Below are the code and all the weights of a small trained network. Each question names an input and a target symbol and asks about switching units off, where a switched-off unit gives its printed mean instead of its output.

import numpy as np


def w(rows, s, z=0):
    codes = np.array(rows[::2]) - 128.0
    scale = np.full(codes.shape[1], s)
    scale[-1] = z or s
    return codes * scale


def norm(h):
    return h / np.sqrt((h * h).mean(-1, keepdims=True) + 1e-5)


def f(y):
    return np.maximum(y, 0)


def softmax(a):
    e = np.exp(a - a.max(-1, keepdims=True))
    return e / e.sum(-1, keepdims=True)


def log_softmax(a):
    a = a - a.max(-1, keepdims=True)
    return a - np.log(np.exp(a).sum(-1, keepdims=True))


def net(x, mask):
    ids = ['αβγδεζθλπψω'.index(c) for c in x.split()]
    T = len(ids)
    res = E[ids] + P[:T]
    r = norm(res)
    for j in range(2):
        rows = slice(3 * j, 3 * j + 3)
        q, k, v = (r @ M[0][rows].T for M in (Q, K, V))
        z = softmax(np.where(np.tri(T) > 0, q @ k.T / 3**0.5, -1e9)) @ v
        o = O[0][rows]
        res = res + np.where(mask[j], z, o[:, -1]) @ o[:, :-1]
    y = f(norm(res) @ A[0][:, :-1].T + A[0][:, -1])
    res = res + np.where(mask[2:14], y, B[0][:, -1]) @ B[0][:, :-1]
    return log_softmax(norm(res)[-1] @ U[:, :-1].T + U[:, -1])


Q, K, V, O, A, B = {}, {}, {}, {}, {}, {}
E = w([
[115,150,235,211,60,26,117,174],'α',
[152,115,97,182,200,78,138,144],'β',
[16,56,136,251,92,81,194,121],'γ',
[76,183,172,168,183,128,195,152],'δ',
[107,9,211,215,106,33,151,233],'ε',
[99,107,103,203,93,112,66,70],'ζ',
[128,104,76,144,132,126,226,41],'θ',
[86,140,222,105,76,58,104,115],'λ',
[98,105,235,186,151,226,137,71],'π',
[241,196,129,151,69,132,158,80],'ψ',
[81,250,98,119,70,108,114,136],'ω',
],0.018)
P = w([
[96,116,79,204,7,84,171,241],'0',
[96,107,114,206,55,67,184,198],'1',
[101,110,131,190,72,68,186,174],'2',
[105,111,135,180,94,62,166,156],'3',
[112,116,140,174,121,72,152,141],'4',
[113,124,143,158,130,66,139,123],'5',
[113,124,137,145,144,55,129,107],'6',
[112,130,149,139,163,60,119,96],'7',
[117,133,142,129,178,67,104,81],'8',
[124,137,134,111,194,58,94,69],'9',
[132,145,128,104,224,70,86,55],'10',
[127,153,136,94,227,65,71,47],'11',
[126,162,140,93,254,68,56,30],'12',
],0.0085)
Q[0] = w([
[143,146,126,123,83,128,108,86],'head 0',
[108,103,99,139,162,70,154,86],'head 0',
[159,101,72,22,55,249,102,199],'head 0',
[115,133,88,159,172,111,158,116],'head 1',
[133,124,108,46,118,225,76,220],'head 1',
[129,132,114,51,86,166,153,151],'head 1',
],0.015)
K[0] = w([
[113,161,135,117,118,151,163,121],'head 0',
[129,116,154,63,174,124,93,135],'head 0',
[113,56,121,195,85,110,176,247],'head 0',
[98,123,175,72,140,142,132,89],'head 1',
[134,66,133,234,59,117,189,189],'head 1',
[89,100,131,176,84,124,130,199],'head 1',
],0.013)
V[0] = w([
[179,149,123,44,146,76,165,99],'head 0',
[84,154,234,51,162,62,178,197],'head 0',
[60,82,103,129,148,55,87,70],'head 0',
[150,5,137,65,116,189,121,72],'head 1',
[56,133,80,134,191,143,253,89],'head 1',
[55,217,154,65,103,203,165,94],'head 1',
],0.0072)
O[0] = w([
[93,120,108,156,16,92,254,163,119],'head 0',
[161,168,125,121,86,26,95,184,143],'head 0',
[50,133,227,156,115,165,87,181,181],'head 0',
[157,105,166,196,110,52,186,84,2],'head 1',
[60,108,69,170,147,94,137,161,200],'head 1',
[53,193,158,52,153,126,195,181,142],'head 1',
],0.0084,0.0071)
A[0] = w([
[91,145,147,174,10,225,137,168,212],'neuron 0',
[134,2,131,97,117,113,70,156,69],'neuron 1',
[80,201,98,222,116,77,132,128,182],'neuron 2',
[189,82,192,147,107,85,145,85,254],'neuron 3',
[100,120,114,162,191,74,78,100,115],'neuron 4',
[90,2,143,132,199,106,123,152,163],'neuron 5',
[175,130,177,157,172,102,239,228,106],'neuron 6',
[140,68,179,3,102,81,106,179,219],'neuron 7',
[98,62,24,43,102,80,183,106,166],'neuron 8',
[198,56,138,129,176,147,154,119,170],'neuron 9',
[199,188,178,128,171,202,190,135,193],'neuron 10',
[64,88,135,142,101,121,188,113,187],'neuron 11',
],0.0093,0.0043)
B[0] = w([
[165,63,102,82,249,60,42,110,196],'neuron 0',
[218,168,163,88,102,134,254,189,155],'neuron 1',
[169,101,116,108,50,70,92,75,254],'neuron 2',
[149,191,110,241,98,192,196,116,190],'neuron 3',
[126,127,161,186,20,164,116,98,200],'neuron 4',
[59,208,98,142,152,112,157,194,226],'neuron 5',
[163,137,169,20,217,122,93,55,174],'neuron 6',
[148,186,105,209,185,170,158,37,187],'neuron 7',
[195,206,185,133,139,109,92,92,173],'neuron 8',
[120,196,110,161,159,153,132,75,153],'neuron 9',
[156,202,62,119,110,178,79,134,154],'neuron 10',
[135,102,133,115,220,101,119,99,202],'neuron 11',
],0.0084,0.0097)
U = w([
[170,102,250,106,102,92,94,122,39],'α',
[150,145,88,167,168,123,86,142,255],'β',
[64,53,102,134,141,98,156,108,59],'γ',
[107,146,126,55,158,141,97,142,102],'δ',
[140,128,147,146,132,123,182,211,116],'ε',
[108,56,105,136,87,167,71,101,92],'ζ',
[160,102,88,106,146,159,190,44,132],'θ',
[83,185,145,154,111,141,139,103,194],'λ',
[92,109,144,162,151,218,107,139,53],'π',
[163,138,57,135,84,168,142,147,53],'ψ',
[90,150,76,83,63,97,119,171,7],'ω',
],0.014,0.0051)

Each question gives the input, a string of symbols that net reads in full, and the target symbol t.
The units are the heads (3 rows each of Q, K, V and O) and the neurons (one row each of A and B). Each row of codes is followed by its name. A weight is (code - 128) times the scale printed after its matrix; where a second scale follows, it is the last column's (O, A, B and U).
mask holds one flag per unit, heads first, then neurons. A switched-off unit (its flag False) gives its mean, the last column of its rows in O or B, instead of its output. The means were averaged over made-up inputs and are rounded, as every weight is.
A unit's drop is (log p(t) with every unit on - log p(t) with that unit switched off) / (log p(t) with every unit on - log p(t) with every unit switched off).
The circuit of an input: a set's keep is (log p(t) with only the set's units on - log p(t) with every unit switched off) / (log p(t) with every unit on - log p(t) with every unit switched off). Starting from the 12 units with the biggest drops (on a tie, the unit counted first), units are removed one at a time, each time the one whose removal leaves the highest keep (on an exact tie, the one counted first), for as long as the keep stays at least 0.8.
circuit, biggest first: the units of the circuit, biggest drop first
unit that matters most: the unit with the biggest drop
k most important neurons: the k neurons with the biggest drops, biggest first
which heads matter: for each layer, one digit per head in row order, 1 if its drop is at least 0.15 and else 0, layers parted by /
input δ β δ ζ δ θ γ π ε π ε, target λ: circuit, biggest first -> [neuron 5; neuron 0; neuron 7]
input ζ π ζ ω ψ β β β γ α β ε, target ε: 2 most important neurons -> [neuron 1; neuron 5]
input δ α θ ψ λ π, target β: unit that matters most -> neuron 10
input θ ε ε θ λ ζ, target α: circuit, biggest first -> [head 0; head 1; neuron 5]
input δ α θ ω δ δ ε θ ε, target γ: which heads matter -> 11
input α ε ε β ψ ψ β, target θ: which heads matter -> 10
input α δ λ ζ α λ ω λ ψ π λ λ, target λ: circuit, biggest first -> [neuron 7; neuron 0]
input ζ α γ ε ω λ, target δ: which heads matter -> 01
input ψ θ π β, target λ: 2 most important neurons -> [neuron 4; neuron 0]
input ζ λ θ δ β α β ω α θ β ψ, target ψ: which heads matter -> 00
input β λ β β ψ λ, target θ: circuit, biggest first -> [head 0; neuron 7]
input ζ δ γ θ ψ λ β π θ, target λ: which heads matter -> 10
input θ ψ δ δ ω π δ ζ, target ζ: 3 most important neurons -> [neuron 4; neuron 3; neuron 7]
input ψ β ε ψ ζ, target θ: most important neuron -> [neuron 5]
input ε θ γ γ ε γ λ π γ ω ω λ π, target δ: which heads matter -> 01
input β β ζ β π ε γ δ γ λ γ, target α: which heads matter -> 11
input ζ θ θ δ ε β ω α δ π ε, target λ: which heads matter -> 00
input ψ θ γ δ β α δ γ λ δ ψ ζ β, target λ: 2 most important neurons -> [neuron 0; neuron 4]
input π θ β θ δ, target γ: which heads matter -> 01
input ζ λ θ, target α: circuit, biggest first -> [head 0; neuron 8; neuron 5]
input θ θ λ α β α γ ψ β ζ ψ π, target θ: circuit, biggest first -> [head 0]
input ε λ θ δ ε ω, target δ: circuit, biggest first -> [head 1; neuron 0]
input δ ζ β, target π: which heads matter -> 10
input δ δ γ θ α θ λ ψ ω, target δ: circuit, biggest first -> [head 1; neuron 3]
input α α δ ζ ε π π ω ε θ ψ, target ψ: which heads matter -> 00
input λ ε β γ π δ π β β γ β λ δ, target α: which heads matter -> 10
input β β θ β π α θ, target λ: circuit, biggest first -> [neuron 8; neuron 0]
input λ π β ε α γ δ θ, target γ: which heads matter -> 11
input ε β α γ λ ε α ψ λ, target θ: most important neuron -> [neuron 7]
